Below is a small trained network, with its code and all its weights. Each question gives an input and a class and asks what happens when units are switched off, that is, made to give their printed mean instead of their output.

import numpy as np


def w(rows, s, z=0):
    codes = np.array(rows[::2]) - 128.0
    scale = np.full(codes.shape[1], s)
    scale[-1] = z or s
    return codes * scale


def norm(h):
    return h / np.sqrt((h * h).mean(-1, keepdims=True) + 1e-5)


def f(y):
    return y / 2 * (1 + np.tanh(0.7978845608 * (y + 0.044715 * y**3)))


def log_softmax(a):
    a = a - a.max(-1, keepdims=True)
    return a - np.log(np.exp(a).sum(-1, keepdims=True))


def net(x, mask):
    res = np.array(x, float).reshape(1, 5) / 4 @ E
    u = 0
    for l in range(2):
        y = f(norm(res) @ A[l][:, :-1].T + A[l][:, -1])
        res = res + np.where(mask[u : u + 4], y, B[l][:, -1]) @ B[l][:, :-1]
        u += 4
    return log_softmax(norm(res)[-1] @ U[:, :-1].T + U[:, -1])


A, B = {}, {}
E = w([
[156,188,20,93,71,207],'x0',
[167,94,71,194,134,121],'x1',
[91,75,92,141,60,36],'x2',
[1,94,133,153,75,190],'x3',
[146,98,115,117,206,145],'x4',
],0.0071)
A[0] = w([
[157,147,182,137,75,72,84],'0.n1',
[246,229,233,24,68,167,176],'0.n2',
[34,166,122,35,195,102,255],'0.n3',
[106,182,117,254,189,138,161],'0.n4',
],0.0068,0.0033)
B[0] = w([
[43,61,96,75,140,95,142],'0.n1',
[153,247,106,211,153,95,254],'0.n2',
[122,143,197,88,92,245,244],'0.n3',
[142,14,44,153,253,146,181],'0.n4',
],0.0069,0.0039)
A[1] = w([
[30,156,215,117,140,156,6],'1.n1',
[175,146,1,124,225,97,20],'1.n2',
[164,152,110,120,128,225,133],'1.n3',
[154,16,205,110,172,16,58],'1.n4',
],0.007,0.0019)
B[1] = w([
[91,160,178,139,93,86,226],'1.n1',
[76,127,222,96,150,184,234],'1.n2',
[165,16,136,22,87,2,213],'1.n3',
[146,118,79,230,82,51,253],'1.n4',
],0.0084,0.0033)
U = w([
[46,147,219,108,73,152,167],'0',
[91,38,88,126,129,171,15],'1',
[223,240,121,110,161,127,251],'2',
[109,133,5,107,13,135,157],'3',
[124,73,100,211,107,8,141],'4',
[204,120,88,21,159,203,12],'5',
[187,61,113,174,206,151,102],'6',
],0.018,0.0025)

Each question gives the input, the list of numbers given to net, and the class t.
The units are the neurons (one row each of A and B). Each row of codes is followed by its name. A weight is (code - 128) times the scale printed after its matrix; where a second scale follows, it is the last column's (A, B and U).
mask holds one flag per neuron, layer by layer. A switched-off neuron (its flag False) gives its mean, the last column of its row in B, instead of its output. The means were averaged over made-up inputs and are rounded, as every weight is.
A unit's drop is (log p(t) with every unit on - log p(t) with that unit switched off) / (log p(t) with every unit on - log p(t) with every unit switched off).
The circuit of an input: a set's keep is (log p(t) with only the set's units on - log p(t) with every unit switched off) / (log p(t) with every unit on - log p(t) with every unit switched off). Starting from all 8 units, units are removed one at a time, each time the one whose removal leaves the highest keep (on an exact tie, the one counted first), for as long as the keep stays at least 0.8.
circuit, biggest first: the units of the circuit, biggest drop first
k most important neurons: the k neurons with the biggest drops, biggest first
k most important neurons of layer l: the k neurons of layer l with the biggest drops, biggest first
drop when u is switched off: that unit's drop, to one decimal
input [2,-3,8,2,6], class 0: circuit, biggest first -> [0.n3 1.n4]
input [6,0,5,-3,4], class 5: circuit, biggest first -> [1.n2]
input [6,4,2,-8,7], class 5: circuit, biggest first -> [1.n2 1.n4]
input [0,6,1,-6,-2], class 6: circuit, biggest first -> [1.n2 1.n1 0.n2]
input [3,-2,6,7,7], class 0: 2 most important neurons of layer 0 -> [0.n4 0.n3]
input [8,-2,1,4,8], class 5: 2 most important neurons of layer 1 -> [1.n4 1.n1]
input [-1,5,-4,4,-6], class 1: 3 most important neurons -> [0.n4 0.n2 1.n4]
input [0,-1,-5,2,0], class 2: 3 most important neurons -> [0.n2 1.n2 0.n1]
input [7,6,-1,-1,6], class 5: drop when 1.n2 is switched off -> 0.2
input [5,3,4,-3,8], class 5: drop when 1.n2 is switched off -> 0.2
input [4,-2,2,2,7], class 5: drop when 0.n2 is switched off -> 0.1
